Below are the code and all the weights of a small trained network. Each question names an input and a target symbol and asks about switching units off, where a switched-off unit gives its printed mean instead of its output.

import numpy as np


def w(rows, s, z=0):
    codes = np.array(rows[::2]) - 128.0
    scale = np.full(codes.shape[1], s)
    scale[-1] = z or s
    return codes * scale


def norm(h):
    return h / np.sqrt((h * h).mean(-1, keepdims=True) + 1e-5)


def f(y):
    return y / 2 * (1 + np.tanh(0.7978845608 * (y + 0.044715 * y**3)))


def softmax(a):
    e = np.exp(a - a.max(-1, keepdims=True))
    return e / e.sum(-1, keepdims=True)


def log_softmax(a):
    a = a - a.max(-1, keepdims=True)
    return a - np.log(np.exp(a).sum(-1, keepdims=True))


def net(x, mask):
    ids = ['ΘΨαβγδεζηλμξτφω'.index(c) for c in x.split()]
    T = len(ids)
    res = E[ids] + P[:T]
    u = 0
    for l in range(3):
        q, k, v = (norm(res) @ M[l].T for M in (Q, K, V))
        z = softmax(np.where(np.tri(T) > 0, q @ k.T / 2**0.5, -1e9)) @ v
        res = res + np.where(mask[u], z, O[l][:, -1]) @ O[l][:, :-1]
        u += 1
        y = f(norm(res) @ A[l][:, :-1].T + A[l][:, -1])
        res = res + np.where(mask[u : u + 4], y, B[l][:, -1]) @ B[l][:, :-1]
        u += 4
    return log_softmax(norm(res)[-1] @ U[:, :-1].T + U[:, -1])


Q, K, V, O, A, B = {}, {}, {}, {}, {}, {}
E = w([
[122,160,109,35],'Θ',
[83,97,69,103],'Ψ',
[153,161,164,162],'α',
[177,205,198,104],'β',
[163,104,136,96],'γ',
[225,53,124,164],'δ',
[120,92,6,57],'ε',
[147,47,53,99],'ζ',
[128,61,120,133],'η',
[175,162,185,129],'λ',
[236,104,186,47],'μ',
[98,119,132,179],'ξ',
[74,141,95,96],'τ',
[151,165,134,59],'φ',
[125,151,83,78],'ω',
],0.018)
P = w([
[142,249,140,121],'0',
[94,72,197,114],'1',
[190,166,29,133],'2',
[96,72,197,115],'3',
[188,174,134,193],'4',
[98,72,199,112],'5',
[165,219,180,162],'6',
[98,70,196,113],'7',
[153,222,184,160],'8',
],0.011)
Q[0] = w([
[186,181,183,42],'0.h0',
[51,71,13,253],'0.h0',
],0.0055)
K[0] = w([
[79,143,45,113],'0.h0',
[103,97,3,189],'0.h0',
],0.0074)
V[0] = w([
[114,71,73,156],'0.h0',
[109,253,237,68],'0.h0',
],0.0037)
O[0] = w([
[128,177,154,2,54],'0.h0',
[156,159,168,77,255],'0.h0',
],0.0072,0.0031)
A[0] = w([
[255,110,58,42,156],'0.n0',
[171,228,144,133,254],'0.n1',
[207,99,169,144,96],'0.n2',
[160,191,80,251,240],'0.n3',
],0.0085,0.0028)
B[0] = w([
[136,171,82,180,239],'0.n0',
[205,110,75,177,254],'0.n1',
[91,182,219,136,189],'0.n2',
[119,148,9,33,183],'0.n3',
],0.011,0.0062)
Q[1] = w([
[178,48,72,199],'1.h0',
[97,255,113,95],'1.h0',
],0.0053)
K[1] = w([
[40,190,133,169],'1.h0',
[2,88,173,113],'1.h0',
],0.0072)
V[1] = w([
[105,253,112,145],'1.h0',
[178,25,121,125],'1.h0',
],0.0052)
O[1] = w([
[133,74,2,98,252],'1.h0',
[119,128,72,68,111],'1.h0',
],0.012,0.0014)
A[1] = w([
[115,144,109,56,113],'1.n0',
[179,50,167,29,183],'1.n1',
[234,245,122,95,212],'1.n2',
[2,44,232,54,5],'1.n3',
],0.0076,0.0019)
B[1] = w([
[144,254,124,145,135],'1.n0',
[87,158,188,38,162],'1.n1',
[109,88,44,117,254],'1.n2',
[54,87,60,195,158],'1.n3',
],0.0098,0.0092)
Q[2] = w([
[232,185,80,193],'2.h0',
[254,187,167,89],'2.h0',
],0.0065)
K[2] = w([
[205,180,251,14],'2.h0',
[221,189,121,1],'2.h0',
],0.0067)
V[2] = w([
[152,107,2,182],'2.h0',
[106,170,210,126],'2.h0',
],0.0055)
O[2] = w([
[110,73,4,86,250],'2.h0',
[120,200,91,1,12],'2.h0',
],0.0058,0.0018)
A[2] = w([
[121,96,16,199,253],'2.n0',
[1,125,109,154,239],'2.n1',
[112,224,1,143,188],'2.n2',
[185,161,174,226,152],'2.n3',
],0.0094,0.0027)
B[2] = w([
[232,118,158,98,233],'2.n0',
[171,240,119,129,161],'2.n1',
[228,149,130,254,245],'2.n2',
[86,233,50,186,147],'2.n3',
],0.0074,0.011)
U = w([
[210,125,51,142,146],'Θ',
[180,204,120,163,124],'Ψ',
[189,223,205,119,82],'α',
[122,250,102,77,74],'β',
[57,194,63,157,55],'γ',
[161,39,99,78,58],'δ',
[79,180,142,229,25],'ε',
[71,40,128,128,223],'ζ',
[176,97,200,49,180],'η',
[98,76,97,218,50],'λ',
[70,103,36,109,118],'μ',
[134,140,226,182,122],'ξ',
[139,68,188,182,154],'τ',
[54,175,170,104,253],'φ',
[125,153,96,18,175],'ω',
],0.019,0.0041)

Each question gives the input, a string of symbols that net reads in full, and the target symbol t.
The units are the heads (2 rows each of Q, K, V and O) and the neurons (one row each of A and B). Each row of codes is followed by its name. A weight is (code - 128) times the scale printed after its matrix; where a second scale follows, it is the last column's (O, A, B and U).
mask holds one flag per unit, layer by layer, with each layer's heads first. A switched-off unit (its flag False) gives its mean, the last column of its rows in O or B, instead of its output. The means were averaged over made-up inputs and are rounded, as every weight is.
A unit's drop is (log p(t) with every unit on - log p(t) with that unit switched off) / (log p(t) with every unit on - log p(t) with every unit switched off).
unit that matters most: the unit with the biggest drop
k most important neurons: the k neurons with the biggest drops, biggest first
top k neurons in layer l: the k neurons of layer l with the biggest drops, biggest first
drop when u is switched off: that unit's drop, to one decimal
input τ μ δ ω, target Ψ: top 2 neurons in layer 0 => 0.n1, 0.n3
input ε φ Ψ Ψ, target μ: 2 most important neurons => 0.n0, 0.n1
input β φ β λ, target ξ: 3 most important neurons => 0.n3, 0.n0, 2.n0
input λ φ η η μ Θ η δ α, target Θ: unit that matters most => 0.n3
input η β μ δ, target τ: top 3 neurons in layer 0 => 0.n1, 0.n3, 0.n2
input α ε β φ Θ τ, target γ: 4 most important neurons => 0.n1, 2.n1, 1.n3, 0.n0
input μ τ γ δ Ψ ε φ γ λ, target Θ: 2 most important neurons => 0.n1, 0.n3
input η ξ γ μ ω γ ε ε β, target Θ: 3 most important neurons => 1.n2, 0.n1, 0.n3
input ε η ω α, target ε: 4 most important neurons => 1.n2, 2.n3, 2.n0, 0.n0
input ξ ω Ψ ε τ η μ δ, target τ: 4 most important neurons => 0.n3, 1.n2, 0.n2, 0.n1
input τ φ γ α ε Ψ, target μ: top 3 neurons in layer 0 => 0.n0, 0.n1, 0.n3
input β δ μ γ μ β τ φ, target ω: 4 most important neurons => 1.n1, 2.n2, 0.n3, 2.n0
input μ ε Ψ φ ε α Θ ω, target Ψ: 4 most important neurons => 0.n1, 1.n0, 1.n2, 0.n3
input β φ δ α φ ε φ ω λ, target Θ: unit that matters most => 1.n2
input μ η β ξ μ λ Θ η, target ζ: top 3 neurons in layer 0 => 0.n1, 0.n3, 0.n0
input β Ψ μ ζ, target δ: drop when 0.n1 is switched off => 0.2
input λ ω ζ φ, target ω: drop when 0.n1 is switched off => 0.2
input λ α η γ, target φ: drop when 2.n0 is switched off => 0.1
input β λ η Θ μ Θ, target β: top 3 neurons in layer 1 => 1.n1, 1.n0, 1.n3
input μ γ Θ φ δ μ, target η: top neuron in layer 0 => 0.n3
